Below are the code and all the weights of a small trained network. Each question names an input and a target symbol and asks about switching units off, where a switched-off unit gives its printed mean instead of its output.

import numpy as np


def w(rows, s, z=0):
    codes = np.array(rows[::2]) - 128.0
    scale = np.full(codes.shape[1], s)
    scale[-1] = z or s
    return codes * scale


def f(y):
    return y / 2 * (1 + np.tanh(0.7978845608 * (y + 0.044715 * y**3)))


def softmax(a):
    e = np.exp(a - a.max(-1, keepdims=True))
    return e / e.sum(-1, keepdims=True)


def log_softmax(a):
    a = a - a.max(-1, keepdims=True)
    return a - np.log(np.exp(a).sum(-1, keepdims=True))


def net(x, mask):
    ids = ['ΔΘΛΨαβγεζημξστφω'.index(c) for c in x.split()]
    T = len(ids)
    res = E[ids] + P[:T]
    u = 0
    for l in range(2):
        r = res
        for j in range(2):
            rows = slice(2 * j, 2 * j + 2)
            q, k, v = (r @ M[l][rows].T for M in (Q, K, V))
            z = softmax(np.where(np.tri(T) > 0, q @ k.T / 2**0.5, -1e9)) @ v
            o = O[l][rows]
            res = res + np.where(mask[u + j], z, o[:, -1]) @ o[:, :-1]
        u += 2
        y = f(res @ A[l][:, :-1].T + A[l][:, -1])
        res = res + np.where(mask[u : u + 12], y, B[l][:, -1]) @ B[l][:, :-1]
        u += 12
    return log_softmax(res[-1] @ U[:, :-1].T + U[:, -1])


Q, K, V, O, A, B = {}, {}, {}, {}, {}, {}
E = w([
[178,111,160,136,113,65,98,115,242],'Δ',
[102,112,78,114,59,179,81,99,153],'Θ',
[170,184,87,145,119,171,120,64,166],'Λ',
[99,205,64,156,131,67,193,138,53],'Ψ',
[66,163,101,107,137,127,92,127,78],'α',
[98,95,136,134,176,93,84,186,113],'β',
[148,195,168,145,203,48,133,132,130],'γ',
[79,137,197,91,125,10,100,150,104],'ε',
[79,80,147,100,129,98,56,165,154],'ζ',
[87,128,77,137,188,148,137,176,14],'η',
[134,103,66,177,203,188,88,164,127],'μ',
[110,174,30,162,135,172,150,123,83],'ξ',
[93,165,148,84,68,96,65,77,177],'σ',
[28,113,254,177,178,237,237,86,229],'τ',
[152,191,157,106,63,28,168,76,142],'φ',
[199,163,102,175,197,123,187,123,110],'ω',
],0.0093)
P = w([
[166,157,134,142,113,115,115,206,160],'0',
[78,21,78,166,225,57,169,13,181],'1',
[66,94,161,233,168,88,133,32,132],'2',
[103,167,192,230,154,114,85,89,123],'3',
[221,254,121,12,172,158,79,249,186],'4',
[86,218,55,38,140,115,173,157,207],'5',
[56,198,62,90,134,111,181,97,215],'6',
[72,160,82,193,170,103,130,78,187],'7',
],0.005)
Q[0] = w([
[111,191,160,186,175,37,61,110,148],'0.h0',
[77,157,155,143,213,132,157,103,251],'0.h0',
[88,254,41,168,217,150,128,156,207],'0.h1',
[181,33,179,36,49,115,160,131,54],'0.h1',
],0.0061)
K[0] = w([
[84,129,192,134,163,254,219,106,185],'0.h0',
[167,136,135,180,205,177,95,48,164],'0.h0',
[50,165,234,117,127,244,235,195,223],'0.h1',
[184,154,36,148,134,24,15,44,37],'0.h1',
],0.0065)
V[0] = w([
[177,120,109,48,104,142,152,155,91],'0.h0',
[165,127,58,153,132,80,59,134,129],'0.h0',
[185,194,22,130,123,54,2,147,121],'0.h1',
[54,125,199,137,159,194,184,124,188],'0.h1',
],0.0072)
O[0] = w([
[162,107,110,170,101,108,66,111,94,15],'0.h0',
[164,47,172,108,154,159,145,118,102,207],'0.h0',
[152,72,148,3,143,131,201,79,116,252],'0.h1',
[62,159,127,184,92,134,137,188,152,147],'0.h1',
],0.0058,0.0027)
A[0] = w([
[91,186,106,195,124,113,165,101,169,194],'0.n0',
[97,83,134,155,180,129,177,93,119,254],'0.n1',
[152,210,139,68,141,65,196,193,120,217],'0.n2',
[41,123,163,135,171,121,205,52,157,250],'0.n3',
[129,64,132,127,218,102,175,77,130,217],'0.n4',
[95,139,139,90,65,59,54,149,149,190],'0.n5',
[235,156,136,2,118,188,138,216,118,228],'0.n6',
[112,63,50,80,99,179,195,111,140,246],'0.n7',
[60,77,145,135,122,151,161,95,212,242],'0.n8',
[113,173,211,112,144,124,129,36,121,185],'0.n9',
[63,100,148,125,174,113,109,203,94,216],'0.n10',
[148,164,129,54,124,190,168,72,188,206],'0.n11',
],0.007,0.0054)
B[0] = w([
[143,203,165,111,79,167,150,101,104,188],'0.n0',
[119,130,202,177,148,152,150,81,51,214],'0.n1',
[122,228,48,124,188,56,151,160,170,198],'0.n2',
[110,144,205,147,80,95,147,46,47,253],'0.n3',
[152,75,155,176,187,110,143,47,49,211],'0.n4',
[54,188,123,52,137,78,46,150,176,163],'0.n5',
[101,150,45,113,228,132,116,167,243,203],'0.n6',
[66,169,118,63,133,188,136,14,128,224],'0.n7',
[88,112,210,109,89,144,121,3,109,229],'0.n8',
[153,101,143,139,23,74,194,170,90,185],'0.n9',
[23,141,162,131,200,110,89,158,76,168],'0.n10',
[86,112,55,88,112,113,184,77,173,233],'0.n11',
],0.0061,0.0074)
Q[1] = w([
[142,58,220,164,51,109,162,58,7],'1.h0',
[34,231,179,76,147,123,178,51,108],'1.h0',
[13,205,228,100,102,121,219,13,52],'1.h1',
[59,224,29,90,208,133,114,164,255],'1.h1',
],0.0081)
K[1] = w([
[198,201,35,103,169,148,60,254,235],'1.h0',
[135,167,207,222,42,201,112,191,118],'1.h0',
[146,222,176,211,64,210,89,229,161],'1.h1',
[66,74,249,203,54,130,164,26,13],'1.h1',
],0.0075)
V[1] = w([
[61,156,51,94,105,204,70,131,33],'1.h0',
[163,200,113,102,59,14,235,132,100],'1.h0',
[190,194,102,209,222,194,208,131,66],'1.h1',
[187,124,76,143,28,254,149,56,214],'1.h1',
],0.0068)
O[1] = w([
[171,85,53,62,130,11,49,12,17,151],'1.h0',
[251,176,140,115,90,254,32,173,121,253],'1.h0',
[164,2,148,54,30,119,178,235,40,156],'1.h1',
[107,193,229,12,232,118,166,107,69,86],'1.h1',
],0.0085,0.0032)
A[1] = w([
[69,205,140,141,73,155,160,144,156,132],'1.n0',
[151,157,116,156,169,152,63,71,136,14],'1.n1',
[104,14,70,164,72,116,254,163,144,108],'1.n2',
[220,50,66,174,81,59,84,129,137,116],'1.n3',
[198,43,71,62,97,142,193,169,27,148],'1.n4',
[154,82,206,29,190,180,130,155,107,133],'1.n5',
[180,161,134,70,76,172,26,69,128,253],'1.n6',
[74,216,117,193,136,117,104,108,150,61],'1.n7',
[124,142,172,173,68,215,167,146,200,210],'1.n8',
[162,35,79,203,24,149,129,194,123,125],'1.n9',
[143,126,201,27,147,186,168,174,83,129],'1.n10',
[71,121,64,181,161,101,122,181,51,75],'1.n11',
],0.0062,0.0066)
B[1] = w([
[173,89,180,155,179,158,117,139,165,170],'1.n0',
[221,172,201,28,60,186,54,94,237,146],'1.n1',
[15,142,219,92,121,131,119,189,147,174],'1.n2',
[79,220,68,120,124,181,69,65,37,175],'1.n3',
[221,27,183,103,127,63,39,166,211,174],'1.n4',
[166,198,78,174,3,107,178,162,141,196],'1.n5',
[171,124,104,161,201,40,141,225,38,246],'1.n6',
[188,85,212,98,85,155,96,90,199,175],'1.n7',
[134,103,122,189,214,109,164,167,109,191],'1.n8',
[88,197,98,22,109,227,121,170,114,183],'1.n9',
[167,161,108,170,29,97,198,100,208,205],'1.n10',
[46,127,138,133,21,179,79,25,178,135],'1.n11',
],0.0069,0.013)
U = w([
[197,60,119,137,136,36,109,140,149,146],'Δ',
[119,96,2,205,178,77,126,120,40,254],'Θ',
[199,130,109,204,184,96,112,163,93,113],'Λ',
[134,91,96,160,72,120,120,64,225,153],'Ψ',
[116,142,146,67,79,140,72,106,119,61],'α',
[125,126,141,115,126,128,118,128,137,119],'β',
[199,165,186,71,109,160,72,93,176,16],'γ',
[93,168,136,49,222,106,142,99,93,115],'ε',
[61,57,126,110,163,74,176,156,144,180],'ζ',
[24,168,88,135,114,174,170,101,136,88],'η',
[166,152,73,163,83,196,91,93,135,84],'μ',
[165,82,166,92,73,160,140,141,187,100],'ξ',
[201,139,133,75,128,124,75,151,67,62],'σ',
[85,108,171,158,207,151,196,147,166,193],'τ',
[155,191,113,115,87,120,210,133,118,149],'φ',
[105,133,126,98,145,204,172,167,97,137],'ω',
],0.0066,0.0071)

Each question gives the input, a string of symbols that net reads in full, and the target symbol t.
The units are the heads (2 rows each of Q, K, V and O) and the neurons (one row each of A and B). Each row of codes is followed by its name. A weight is (code - 128) times the scale printed after its matrix; where a second scale follows, it is the last column's (O, A, B and U).
mask holds one flag per unit, layer by layer, with each layer's heads first. A switched-off unit (its flag False) gives its mean, the last column of its rows in O or B, instead of its output. The means were averaged over made-up inputs and are rounded, as every weight is.
A unit's drop is (log p(t) with every unit on - log p(t) with that unit switched off) / (log p(t) with every unit on - log p(t) with every unit switched off).
The circuit of an input: a set's keep is (log p(t) with only the set's units on - log p(t) with every unit switched off) / (log p(t) with every unit on - log p(t) with every unit switched off). Starting from the 12 units with the biggest drops (on a tie, the unit counted first), units are removed one at a time, each time the one whose removal leaves the highest keep (on an exact tie, the one counted first), for as long as the keep stays at least 0.8.
units of the circuit, in order: the units of the circuit, biggest drop first
most important unit: the unit with the biggest drop
top k neurons: the k neurons with the biggest drops, biggest first
k most important neurons of layer l: the k neurons of layer l with the biggest drops, biggest first
heads that matter: for each layer, one digit per head in row order, 1 if its drop is at least 0.15 and else 0, layers parted by /
input Λ Λ Λ γ Θ Λ ζ, target ω: top neuron -> 1.n9
input γ β α Θ ε, target η: top 4 neurons -> 0.n4, 0.n1, 0.n8, 0.n10
input ζ ζ ζ ξ Θ τ, target τ: units of the circuit, in order -> 0.h1, 1.n0, 1.n8
input ε η Λ Λ Λ, target α: 2 most important neurons of layer 0 -> 0.n4, 0.n1
input η Θ σ Θ Λ Θ Θ ζ, target φ: top 2 neurons -> 0.n6, 1.n5
input Θ ξ Ψ γ ζ β Λ, target ω: top 2 neurons -> 0.n11, 1.n9
input α α η, target Θ: units of the circuit, in order -> 1.h0, 1.h1, 1.n7
input Θ Δ Λ γ Λ Θ μ, target ω: 2 most important neurons of layer 0 -> 0.n7, 0.n11
input Δ Δ γ Ψ Θ Λ, target ω: heads that matter -> 00 / 11
input Δ Λ η Λ Θ Θ, target α: heads that matter -> 00 / 11
input τ γ Ψ Θ, target Θ: top 3 neurons -> 0.n0, 0.n10, 1.n6
input ξ Ψ ω β Λ ζ Θ, target η: top 4 neurons -> 0.n11, 0.n10, 1.n2, 1.n9
input η γ Λ Θ ζ, target ω: 2 most important neurons of layer 0 -> 0.n4, 0.n3
input σ ζ Λ, target γ: most important unit -> 1.h1
input Ψ ε Λ Λ Θ ζ β, target φ: top 2 neurons -> 1.n5, 1.n10
input ζ Ψ Θ Λ Λ γ η, target φ: heads that matter -> 00 / 01
input Λ ζ β Θ Θ Λ, target η: 2 most important neurons of layer 0 -> 0.n11, 0.n6
input Θ γ Θ ω β Λ σ, target ξ: top 2 neurons -> 0.n7, 1.n4
input α σ Λ ω ω, target γ: 2 most important neurons of layer 1 -> 1.n1, 1.n7
input α η Δ σ Λ Ψ Λ α, target φ: most important unit -> 0.n6
input Λ Ψ ε, target φ: 2 most important neurons of layer 1 -> 1.n5, 1.n10
input Δ Δ Λ β Λ, target τ: heads that matter -> 00 / 10
input Δ μ ξ Λ Θ α ε, target φ: 3 most important neurons of layer 0 -> 0.n2, 0.n5, 0.n10
input Λ Λ Λ Θ, target φ: 3 most important neurons of layer 0 -> 0.n6, 0.n2, 0.n10
input σ ζ γ Λ Ψ γ, target ω: top 2 neurons -> 0.n2, 1.n9
input Θ α Θ ζ Θ ω, target ε: 2 most important neurons of layer 0 -> 0.n2, 0.n6
input Θ Λ φ β, target ε: top neuron -> 0.n6
input Θ Λ α γ Δ Δ, target Θ: top 2 neurons -> 0.n2, 0.n6
input α φ Λ, target Θ: heads that matter -> 00 / 00
